What each symbol does to the nodes:
j380 zu j373
j380 ve j628
j380 ro j649
j380 fu j269
j380 ba j209
j380 ne j369
j734 ve j592
j734 ro j183
j734 fu j620
j734 ba j534
j734 ne j845
j241 zu j372
j241 ve j166
j241 ro j825
j241 ba j735
j399 ve j387
j399 ro j119
j399 ba j961
j399 ne j792
j592 ve j449
j592 ro j101
j592 fu j734
j592 ba j478
j592 ne j61
j369 zu j380
j369 ve j532
j369 ro j160
j369 fu j545
j369 ba j897
j897 zu j209
j897 ve j803
j897 ro j166
j897 fu j825
j897 ba j908
j449 ro j818
j449 fu j592
j449 ba j544
j449 ne j885
j190 zu j847
j190 ve j63
j190 ro j828
j190 fu j345
j190 ba j395
j190 ne j515
j387 ve j59
j387 ro j801
j387 fu j399
j387 ba j183
j387 ne j997
j961 ve j183
j961 ro j620
j961 ba j502
j961 ne j785
j61 zu j592
j61 ve j885
j61 ro j847
j61 fu j845
j61 ba j838
j61 ne j828
j529 zu j395
j529 ve j797
j529 ro j532
j529 fu j160
j529 ba j102
j511 zu j646
j511 ro j73
j511 fu j654
j511 ba j926
j511 ne j492
j160 zu j649
j160 ve j529
j160 ro j369
j160 fu j31
j160 ba j166
j389 zu j333
j389 ro j465
j389 fu j102
j389 ba j80
j478 ve j544
j478 ro j543
j478 fu j534
j478 ba j378
j478 ne j838
j541 zu j9
j541 ve j373
j541 ro j256
j541 ba j691
j541 ne j269
j73 zu j544
j73 ro j511
j73 fu j838
j73 ba j56
j73 ne j83
j932 zu j56
j932 ro j333
j932 fu j593
j932 ba j327
j932 ne j465
j543 ve j646
j543 ro j478
j543 fu j548
j543 ba j59
j543 ne j654
j845 zu j734
j845 ve j61
j845 ro j687
j845 fu j878
j845 ba j373
j845 ne j708
j63 zu j518
j63 ro j327
j63 fu j190
j63 ba j492
j63 ne j80
j997 zu j387
j997 ve j371
j997 ro j199
j997 fu j792
j997 ba j687
j997 ne j446
j454 zu j345
j454 ve j515
j454 ro j908
j454 fu j735
j454 ba j160
j926 zu j270
j926 ro j56
j926 fu j371
j926 ba j518
j926 ne j333
j691 zu j119
j691 ve j199
j691 ro j792
j691 ba j878
j691 ne j799
j371 zu j59
j371 ve j926
j371 ro j978
j371 fu j997
j371 ba j847
j371 ne j285
j628 zu j838
j628 ve j83
j628 ro j395
j628 fu j380
j628 ba j593
j628 ne j532
j502 ve j548
j502 ro j9
j502 ba j399
j502 ne j256
j593 zu j978
j593 ve j932
j593 ro j285
j593 fu j209
j593 ba j828
j593 ne j803
j333 zu j926
j333 ro j932
j333 fu j285
j333 ba j63
j333 ne j389
j847 zu j101
j847 ve j518
j847 ro j61
j847 fu j687
j847 ba j654
j847 ne j190
j614 zu j256
j614 ve j649
j614 ro j269
j614 ba j372
j614 ne j31
j446 zu j997
j446 ve j285
j446 ro j209
j446 fu j372
j446 ba j345
j446 ne j166
j799 zu j691
j799 ve j209
j799 ro j372
j799 ba j810
j799 ne j825
j83 zu j73
j83 ro j492
j83 fu j628
j83 ba j932
j83 ne j26
j534 ve j478
j534 ro j548
j534 fu j9
j534 ba j801
j534 ne j373
j545 zu j269
j545 ve j369
j545 ro j31
j545 ba j825
j101 ve j818
j101 ro j592
j101 fu j183
j101 ba j543
j101 ne j847
j544 ro j646
j544 fu j478
j544 ba j533
j544 ne j73
j429 zu j810
j429 ve j908
j429 ro j735
j429 ba j545
j687 zu j183
j687 ve j847
j687 ro j845
j687 fu j785
j687 ba j526
j687 ne j345
j9 ve j534
j9 ro j502
j9 ba j119
j9 ne j541
j345 zu j687
j345 ve j190
j345 ro j708
j345 fu j909
j345 ba j649
j345 ne j454
j395 zu j654
j395 ve j492
j395 ro j628
j395 fu j649
j395 ba j285
j395 ne j529
j26 zu j83
j26 ro j797
j26 fu j532
j26 ba j465
j270 ro j533
j270 fu j59
j270 ba j818
j270 ne j926
j978 zu j378
j978 ve j56
j978 ro j371
j978 fu j199
j978 ba j61
j978 ne j593
j532 zu j628
j532 ve j26
j532 ro j529
j532 fu j369
j532 ba j803
j373 zu j534
j373 ve j838
j373 ro j526
j373 fu j541
j373 ba j199
j373 ne j380
j102 zu j285
j102 ve j389
j102 ro j803
j102 fu j166
j102 ba j515
j803 zu j593
j803 ve j465
j803 ro j102
j803 fu j897
j803 ba j451
j209 zu j199
j209 ve j593
j209 ro j446
j209 fu j799
j209 ba j708
j209 ne j897
j199 zu j801
j199 ve j978
j199 ro j997
j199 fu j691
j199 ba j845
j199 ne j209
j576 zu j327
j576 ro j80
j576 fu j451
j576 ba j26
j908 zu j708
j908 ve j451
j908 ro j454
j908 fu j429
j908 ba j369
j166 zu j446
j166 ve j102
j166 ro j897
j166 fu j241
j166 ba j454
j620 ve j734
j620 ro j961
j620 ba j9
j620 ne j878
j801 ve j378
j801 ro j387
j801 fu j119
j801 ba j734
j801 ne j199
j31 zu j614
j31 ve j160
j31 ro j545
j31 ba j241
j451 zu j828
j451 ve j576
j451 ro j515
j451 fu j908
j451 ba j532
j526 zu j548
j526 ve j654
j526 ro j373
j526 fu j256
j526 ba j997
j526 ne j649
j378 ve j533
j378 ro j59
j378 fu j801
j378 ba j592
j378 ne j978
j828 zu j61
j828 ve j327
j828 ro j190
j828 fu j708
j828 ba j628
j828 ne j451
j56 zu j533
j56 ro j926
j56 fu j978
j56 ba j885
j56 ne j932
j256 zu j502
j256 ve j526
j256 ro j541
j256 ba j792
j256 ne j614
j492 zu j511
j492 ro j83
j492 fu j395
j492 ba j333
j492 ne j797
j792 zu j399
j792 ve j997
j792 ro j691
j792 ba j785
j792 ne j372
j465 zu j932
j465 ro j389
j465 fu j803
j465 ba j576
j269 zu j541
j269 ve j380
j269 ro j614
j269 ba j799
j269 ne j545
j654 zu j543
j654 ve j511
j654 ro j838
j654 fu j526
j654 ba j371
j654 ne j395
j735 zu j909
j735 ve j454
j735 ro j429
j735 ba j31
j183 ve j101
j183 ro j734
j183 fu j961
j183 ba j548
j183 ne j687
j515 zu j190
j515 ve j80
j515 ro j451
j515 fu j454
j515 ba j529
j885 zu j449
j885 ro j518
j885 fu j61
j885 ba j73
j885 ne j327
j708 zu j845
j708 ve j828
j708 ro j345
j708 fu j810
j708 ba j380
j708 ne j908
j372 zu j792
j372 ve j446
j372 ro j799
j372 ba j909
j372 ne j241
j909 zu j785
j909 ve j345
j909 ro j810
j909 ba j614
j909 ne j735
j646 ro j544
j646 fu j543
j646 ba j270
j646 ne j511
j838 zu j478
j838 ve j73
j838 ro j654
j838 fu j373
j838 ba j978
j838 ne j628
j785 zu j961
j785 ve j687
j785 ro j878
j785 ba j256
j785 ne j909
j285 zu j371
j285 ve j333
j285 ro j593
j285 fu j446
j285 ba j190
j285 ne j102
j119 ve j801
j119 ro j399
j119 ba j620
j119 ne j691
j878 zu j620
j878 ve j845
j878 ro j785
j878 ba j541
j878 ne j810
j518 zu j818
j518 ro j885
j518 fu j847
j518 ba j511
j518 ne j63
j548 ve j543
j548 ro j534
j548 fu j502
j548 ba j387
j548 ne j526
j80 zu j63
j80 ro j576
j80 fu j515
j80 ba j797
j533 ro j270
j533 fu j378
j533 ba j449
j533 ne j56
j649 zu j526
j649 ve j395
j649 ro j380
j649 fu j614
j649 ba j446
j649 ne j160
j818 ro j449
j818 fu j101
j818 ba j646
j818 ne j518
j825 zu j799
j825 ve j897
j825 ro j241
j825 ba j429
j327 zu j885
j327 ro j63
j327 fu j828
j327 ba j83
j327 ne j576
j797 zu j492
j797 ro j26
j797 fu j529
j797 ba j389
j59 ve j270
j59 ro j378
j59 fu j387
j59 ba j101
j59 ne j371
j810 zu j878
j810 ve j708
j810 ro j909
j810 ba j269
j810 ne j429

The rows follow the links: the fewer symbols apart two nodes are, the more alike their rows tend to be.

Here are some nodes, each with a row of numbers. One shown again gets a slightly different row.
j56 -> (24, -13, 27, -15, 16, -10, 16, 11, -10, 28, 1, -15, 2, -18, 37, -3, -17, 8, 32, 3, -19, 14, 23, 23, 13, 0, 19, 36, 5, -10, -20, -41, -32, 14, -25, -28, 14, -26, 12, -33, 13, 28, 26, -24, 12, 5, 26, -23, -5, -38, 32)
j429 -> (11, 28, -33, -13, -11, -14, -1, -11, 24, 26, 5, 30, -31, -14, -19, -6, 5, -21, -22, 11, 45, -34, 21, 12, 0, -16, 15, -24, -20, 11, -3, 24, 0, -32, -1, -21, -18, 16, -35, 19, 4, 32, -13, -19, -27, -7, -2, -12, 18, -22, 0)
j797 -> (-10, 20, 28, 2, 14, -5, -8, 13, -17, -29, -3, 28, -22, 15, 21, -2, 10, 10, 26, 1, -23, -42, -15, -3, -10, -14, -19, 29, -23, -13, 7, -37, 21, 16, -39, 23, 10, -23, 16, 50, -10, -29, 19, 19, -23, 6, -15, 22, -13, 25, -22)
j451 -> (19, 31, -29, 10, 3, -14, -1, 1, 24, 32, -5, 34, -36, -17, 12, 5, 8, -19, 9, -4, 44, -38, 12, 19, 4, 12, 23, 12, -24, 24, 13, -15, 4, -37, -27, -20, -22, -12, -21, 21, 1, 23, 8, -24, -29, -14, -4, -27, 18, -32, -7)
j785 -> (-15, -8, -41, -8, -9, 7, 2, -11, 22, -32, 7, -13, 16, 19, -29, -11, 1, -22, -28, 15, 43, 18, -11, -10, 0, -19, -16, -30, 12, 21, -2, 34, 6, -37, 25, 27, -22, 23, -40, 0, 0, -26, -21, 20, 9, -9, -3, 25, 22, 27, -4)
j878 -> (13, -9, -38, -12, -12, 5, -2, -10, 25, 28, 8, -13, 7, -17, -26, -6, 0, -17, -23, 11, 44, 20, 26, -8, 2, -19, 20, -26, 4, 17, -3, 31, 7, -33, 23, -26, -22, 27, -42, -29, 2, 36, -18, -15, 13, -11, 2, -12, 27, -30, -3)
j59 -> (-17, -37, 16, 2, 5, 3, 15, 6, -9, -31, -9, -34, 39, 16, 10, 10, -14, 4, 8, -10, -18, 43, -25, 0, 13, 23, -18, 11, 28, -9, -5, -12, -30, 14, 13, 25, 7, -8, 20, -22, 17, -30, 13, 22, 36, 6, 25, 16, -10, 33, 23)
j511 -> (-15, -12, 38, 7, 12, 14, -10, 8, -19, -31, 1, -17, 16, 15, 29, 1, 15, 17, 32, 6, -27, 9, -18, -28, -10, -16, -18, 30, 13, -14, 11, -36, 22, 19, -17, 26, 18, -27, 12, 1, -5, -33, 22, 20, 8, 5, -20, 25, -7, 30, -22)
j61 -> (22, -13, -36, 13, 7, 8, -5, 7, 33, 31, -4, -12, -3, -20, 10, 2, 6, -19, 14, -11, 54, 29, 21, -13, -3, 15, 24, 13, 2, 28, 5, -15, 6, -45, -2, -27, -30, -10, -28, -34, 0, 29, 9, -24, 11, -16, -5, -37, 14, -37, -8)
j209 -> (27, 15, 10, -4, -7, -19, 20, -10, -14, 34, -2, 10, -23, -22, -18, 4, -21, 5, -18, -10, -22, -26, 20, 47, 15, 19, 25, -20, -11, -13, -12, 23, -37, 15, 4, -28, 10, 13, 24, -1, 16, 41, -20, -19, -14, 10, 30, -34, -13, -36, 35)
j961 -> (-17, -25, -36, -5, -12, 9, -1, -4, 23, -22, 7, -31, 28, 18, -22, -1, -4, -14, -23, 9, 36, 47, -9, -23, -7, -15, -15, -26, 18, 18, -2, 22, -1, -24, 31, 18, -14, 15, -38, -19, -3, -19, -15, 16, 23, -7, 2, 28, 21, 29, 0)
j380 -> (24, 13, 17, 19, -7, 2, -15, -3, -26, 33, -8, 11, -22, -16, -13, 4, 24, 12, -13, -7, -30, -28, 24, -19, -12, 3, 25, -23, -11, -15, 23, 17, 32, 26, 9, -32, 13, 17, 28, -4, -17, 40, -16, -23, -14, 14, -24, -33, -16, -40, -30)
j838 -> (22, -12, 32, 18, 6, 20, -10, 2, -18, 37, -5, -17, 1, -19, 12, 5, 27, 14, 14, -6, -31, 16, 18, -36, -14, 9, 22, 9, 0, -17, 24, -16, 29, 16, -4, -25, 20, -11, 36, -34, -17, 25, 10, -23, 9, 7, -25, -30, -14, -35, -28)
j119 -> (21, -34, -2, -21, -13, 1, 10, -12, -10, 22, 4, -35, 24, -15, -21, -1, -15, 9, -20, 11, -13, 44, 26, 7, 10, -7, 8, -27, 15, -12, -22, 29, -28, 13, 39, -20, 9, 22, -4, -50, 16, 33, -20, -23, 23, 1, 18, -14, -3, -27, 24)
j387 -> (-21, -33, 10, -6, -6, 6, 16, -4, -8, -25, -7, -32, 39, 14, -14, 6, -18, 7, -13, -8, -11, 45, -23, 12, 10, 11, -20, -18, 28, -8, -10, 18, -29, 12, 31, 22, 6, 17, 15, -30, 15, -22, -10, 21, 31, 3, 22, 23, -13, 27, 26)
j926 -> (-22, -11, 26, -15, 18, -5, 14, 12, -11, -29, 3, -16, 18, 20, 28, 1, -21, 14, 35, 6, -18, 13, -19, 24, 11, 3, -19, 35, 11, -11, -17, -38, -32, 18, -22, 21, 11, -31, 10, 2, 14, -39, 28, 23, 13, 6, 29, 24, -6, 33, 31)
j526 -> (-25, -16, 21, 12, -9, 19, -20, -3, -20, -38, -2, -12, 20, 20, -20, 4, 19, 14, -19, -5, -37, 11, -20, -36, -12, 1, -19, -19, 16, -18, 21, 23, 26, 29, 22, 28, 23, 15, 29, 4, -11, -29, -18, 26, 10, 14, -25, 24, -19, 33, -28)
j810 -> (22, 15, -42, -14, -9, -1, -1, -9, 24, 29, 8, 13, -19, -20, -31, -7, 8, -17, -29, 16, 45, -13, 25, 6, 0, -20, 16, -27, -8, 23, -6, 27, 2, -32, 13, -20, -24, 20, -42, -5, -5, 36, -21, -24, -10, -11, -3, -13, 25, -27, -7)
j73 -> (15, -7, 36, -1, 14, 13, -11, 10, -20, 30, 4, -9, 3, -17, 27, -5, 16, 14, 31, -3, -30, 11, 26, -28, -14, -8, 19, 32, 8, -14, 15, -36, 26, 21, -21, -25, 15, -32, 14, -32, -13, 26, 19, -24, 7, 9, -18, -22, -8, -32, -27)
j978 -> (25, -15, 27, 1, 9, -9, 21, 2, -6, 34, -7, -16, 0, -20, 11, 12, -23, 4, 8, -13, -18, 22, 23, 26, 14, 30, 22, 16, 3, -12, -12, -11, -38, 16, -4, -33, 10, -8, 24, -36, 15, 37, 12, -26, 11, 9, 31, -34, -13, -42, 36)
j345 -> (-24, 11, -46, 6, -8, 1, -2, -9, 31, -35, -4, 10, -3, 20, -18, 4, 4, -20, -18, -7, 50, -10, -26, 5, 0, 10, -21, -20, -4, 18, 6, 23, 5, -38, 7, 30, -27, 12, -31, 33, -5, -34, -15, 25, -12, -15, -1, 21, 16, 35, -3)

Each walk starts at a row. The symbols on each line, taken left to right, move it on to the next node.
Answer with the node's row; about right is enough.
---
(22, 14, 9, -8, -15, 4, -7, -8, -20, 30, 7, 15, -23, -18, -27, -14, 19, 11, -29, 11, -27, -21, 30, -20, -7, -29, 20, -29, -15, -15, 6, 29, 29, 25, 18, -26, 14, 24, 5, -4, -12, 31, -27, -23, -12, 3, -21, -16, -11, -41, -27)
zu ro ne: (-17, 13, 11, 0, -10, 4, -12, -10, -19, -26, 7, 15, -1, 18, -32, -9, 16, 11, -26, 15, -26, -24, -15, -22, -13, -22, -18, -31, -2, -15, 5, 35, 25, 26, 22, 31, 16, 27, 10, 34, -10, -26, -22, 18, -9, 8, -22, 32, -10, 30, -23)
ba zu ro ve: (20, -13, 4, -3, -4, -5, 17, -7, -9, 35, -7, -14, 2, -26, -15, 11, -25, 14, -19, -5, -22, 15, 21, 27, 10, 23, 23, -17, 0, -9, -10, 19, -35, 17, 23, -30, 19, 19, 21, -33, 16, 38, -19, -29, 8, 2, 28, -34, -11, -34, 34)
---
(-22, -17, 22, 6, 4, -8, 18, 3, -11, -42, -9, -18, 19, 21, 13, 13, -31, 9, 11, -14, -22, 14, -35, 36, 10, 24, -22, 15, 8, -7, -11, -9, -35, 15, -1, 32, 8, -10, 28, 1, 18, -42, 8, 24, 12, 9, 34, 23, -16, 34, 35)
ba zu ve: (-18, -25, -17, -2, 13, 12, -2, 11, 24, -26, 2, -28, 26, 20, 24, 1, 2, -18, 31, 1, 45, 44, -13, -20, -3, -4, -15, 31, 28, 17, 1, -35, 2, -28, -6, 16, -17, -21, -29, -23, -3, -31, 18, 16, 26, -8, -3, 26, 19, 25, -1)
ba ba: (-20, -26, 20, -12, 14, 0, 19, 7, -7, -26, 0, -40, 35, 16, 25, -6, -18, 4, 28, 5, -15, 42, -16, 7, 6, 6, -17, 29, 22, -8, -13, -34, -25, 12, -11, 22, 10, -24, 8, -22, 13, -31, 25, 28, 25, 1, 20, 22, -6, 32, 26)
---
(18, 17, -44, 13, -4, -2, -4, -10, 32, 30, -5, 16, -20, -22, -15, -1, 3, -25, -16, -8, 54, -19, 20, 0, -5, 8, 24, -14, -10, 25, 7, 24, 8, -45, 3, -28, -26, 14, -34, -4, 2, 39, -14, -26, -9, -10, -1, -33, 27, -38, -8)
ve ve fu ve ba: (19, 13, 32, 12, 11, 3, -12, 12, -14, 30, 2, 10, -15, -19, 27, -4, 19, 16, 34, 6, -29, -25, 23, -16, -11, -7, 20, 38, -12, -13, 13, -32, 26, 22, -37, -19, 13, -25, 17, -1, -15, 20, 27, -26, -7, 5, -19, -20, -14, -31, -25)
ro ba ro ne: (19, 26, 17, -11, 11, -14, 14, 7, -9, 27, 1, 33, -29, -12, 23, 0, -14, 8, 27, 2, -15, -43, 19, 40, 12, 5, 11, 28, -22, -6, -14, -30, -29, 9, -39, -19, 6, -22, 8, 22, 13, 19, 23, -18, -22, 0, 15, -16, -5, -27, 20)
---
(-20, -8, -22, -5, 11, 3, 0, 9, 25, -28, 1, -12, 16, 19, 39, -3, 6, -20, 29, 5, 41, 23, -19, -10, -2, -7, -18, 32, 9, 20, 0, -40, 7, -28, -20, 25, -21, -26, -35, 0, -1, -36, 26, 22, 10, -12, -2, 24, 20, 30, -2)
zu fu ve fu: (-12, -33, -30, 7, 7, 18, -3, 8, 25, -30, -5, -34, 39, 17, 10, 9, 1, -20, 15, -8, 44, 56, -22, -23, -5, 15, -18, 8, 27, 19, 9, -10, 4, -32, 10, 15, -24, -5, -19, -20, 2, -29, 8, 23, 24, -13, -2, 17, 11, 24, -5)
ve fu ro: (17, -31, -30, 7, 7, 14, -4, -1, 19, 29, -5, -30, 21, -16, 14, 5, 6, -19, 11, -10, 44, 52, 8, -26, -1, 14, 13, 8, 20, 19, 9, -10, 9, -28, 8, -27, -17, -12, -20, -49, 1, 27, 8, -17, 29, -14, -2, -28, 11, -27, -4)
---
(-12, -30, 2, -25, -7, 3, 14, -7, -6, -26, 9, -31, 38, 15, -28, -5, -19, 4, -23, 13, -13, 38, -15, 11, 12, -8, -15, -28, 23, -7, -19, 30, -31, 13, 41, 18, 10, 23, -5, -25, 14, -20, -20, 18, 29, 1, 25, 34, -3, 31, 29)
ne ro: (21, -5, 3, -25, -13, -5, 18, -17, -13, 37, 9, -13, 4, -21, -24, -6, -19, 9, -32, 10, -18, 19, 25, 27, 13, -12, 21, -33, 3, -11, -25, 31, -36, 15, 29, -27, 7, 24, 3, -32, 11, 39, -23, -22, 13, 2, 25, -12, -3, -31, 34)
ba ba ro ba: (-18, -9, 2, -23, -14, -12, 20, -13, -10, -30, 1, -7, 18, 17, -28, -6, -22, 8, -33, 14, -17, 17, -15, 26, 13, -11, -21, -28, 6, -12, -29, 33, -38, 18, 32, 24, 4, 25, 3, 2, 16, -20, -21, 23, 3, 6, 26, 32, -1, 31, 30)
---
(21, -9, -45, 4, -6, -2, -4, -5, 30, 32, -4, -8, 5, -22, -16, 2, 3, -16, -17, -9, 53, 24, 21, -9, -4, 4, 17, -15, 6, 23, 6, 21, 2, -37, 24, -27, -21, 14, -27, -30, 1, 34, -10, -26, 12, -20, -3, -29, 19, -36, -5)
ba ba ne ro zu: (-24, -12, 5, -3, -3, -8, 23, -11, -12, -34, -3, -14, 18, 26, -20, 4, -30, 10, -18, -8, -18, 11, -24, 28, 18, 20, -27, -19, 8, -12, -16, 24, -32, 17, 22, 25, 9, 20, 17, 3, 15, -30, -15, 29, 12, 3, 29, 28, -14, 40, 35)
ro ve zu: (23, -31, 14, 3, -2, 3, 16, 2, -11, 27, -3, -31, 27, -15, 13, 11, -19, 10, 14, -10, -17, 48, 22, 12, 19, 14, 16, 15, 21, -11, -11, -12, -27, 12, 17, -25, 7, -14, 20, -57, 11, 22, 9, -21, 26, 2, 22, -28, -10, -33, 27)
---
(-21, -29, 10, -5, -10, 21, -11, -2, -19, -25, 8, -37, 36, 20, -27, -2, 16, 11, -23, 12, -22, 40, -12, -38, -8, -22, -16, -29, 25, -13, 8, 28, 23, 17, 37, 21, 12, 21, 8, -26, -12, -18, -18, 16, 21, 13, -17, 30, -3, 27, -19)
ne ro ne ne: (19, 29, 6, -5, -7, -3, -8, -13, -14, 24, 9, 36, -38, -18, -25, -10, 13, 9, -21, 6, -32, -51, 23, -5, -10, -22, 16, -25, -23, -14, 6, 30, 23, 21, 5, -21, 14, 22, 9, 20, -11, 30, -19, -17, -27, 4, -18, -16, -8, -26, -21)
ve ve ba zu: (25, 9, 21, 5, 7, -19, 14, 1, -13, 37, -7, 14, -24, -20, 7, 8, -19, 6, 12, -12, -24, -25, 20, 43, 10, 22, 19, 15, -10, -12, -7, -14, -37, 13, -19, -26, 9, -12, 24, -3, 16, 29, 13, -22, -14, 9, 28, -40, -17, -37, 35)
---
(22, 12, -26, -4, 12, 0, -5, 11, 26, 29, 2, 15, -13, -19, 27, -1, 1, -25, 34, 6, 51, -12, 23, -1, 4, -5, 23, 31, -13, 27, 7, -32, 0, -38, -33, -23, -28, -27, -35, 3, -2, 20, 23, -21, -13, -13, -4, -23, 22, -29, 0)
ba ro ba ba ne: (-15, 27, -20, -6, 11, -14, 0, 14, 20, -24, 7, 36, -23, 15, 26, 4, 4, -13, 23, 4, 40, -39, -15, 15, -2, -1, -16, 33, -16, 17, -3, -32, 4, -29, -39, 20, -20, -24, -21, 53, -2, -21, 19, 15, -28, -5, -4, 22, 18, 30, 3)
zu ro ne ba: (21, 30, 28, 5, 15, -6, -13, 11, -14, 31, 4, 31, -34, -11, 25, 0, 21, 14, 25, 2, -23, -47, 16, -9, -9, -9, 16, 32, -22, -9, 11, -31, 22, 15, -40, -18, 12, -21, 14, 27, -12, 21, 15, -20, -22, 7, -16, -18, -12, -26, -22)
---
(-25, 10, -32, 15, 1, -6, -1, 2, 30, -34, -3, 15, -5, 18, 14, 2, 2, -24, 8, -11, 53, -10, -30, 2, -2, 16, -21, 15, -5, 24, 11, -17, 1, -45, -19, 24, -20, -9, -25, 30, -9, -37, 13, 23, -13, -15, -4, 19, 17, 38, -3)
fu ba ve: (-19, 11, 32, 19, 5, 3, -15, 5, -22, -34, -7, 16, -7, 20, 11, 0, 22, 18, 14, -10, -33, -22, -27, -25, -13, 9, -25, 14, -9, -16, 22, -17, 30, 18, -18, 29, 11, -9, 32, 35, -16, -39, 6, 25, -9, 5, -22, 19, -21, 34, -30)
fu ba ne: (-16, 23, 4, -5, -3, -28, 12, -5, -11, -25, -4, 34, -24, 21, -10, 8, -17, 6, -11, -4, -17, -51, -22, 50, 14, 9, -19, -17, -16, -6, -9, 17, -30, 10, -11, 28, 14, 13, 10, 56, 16, -21, -13, 16, -26, 10, 20, 17, -8, 27, 26)
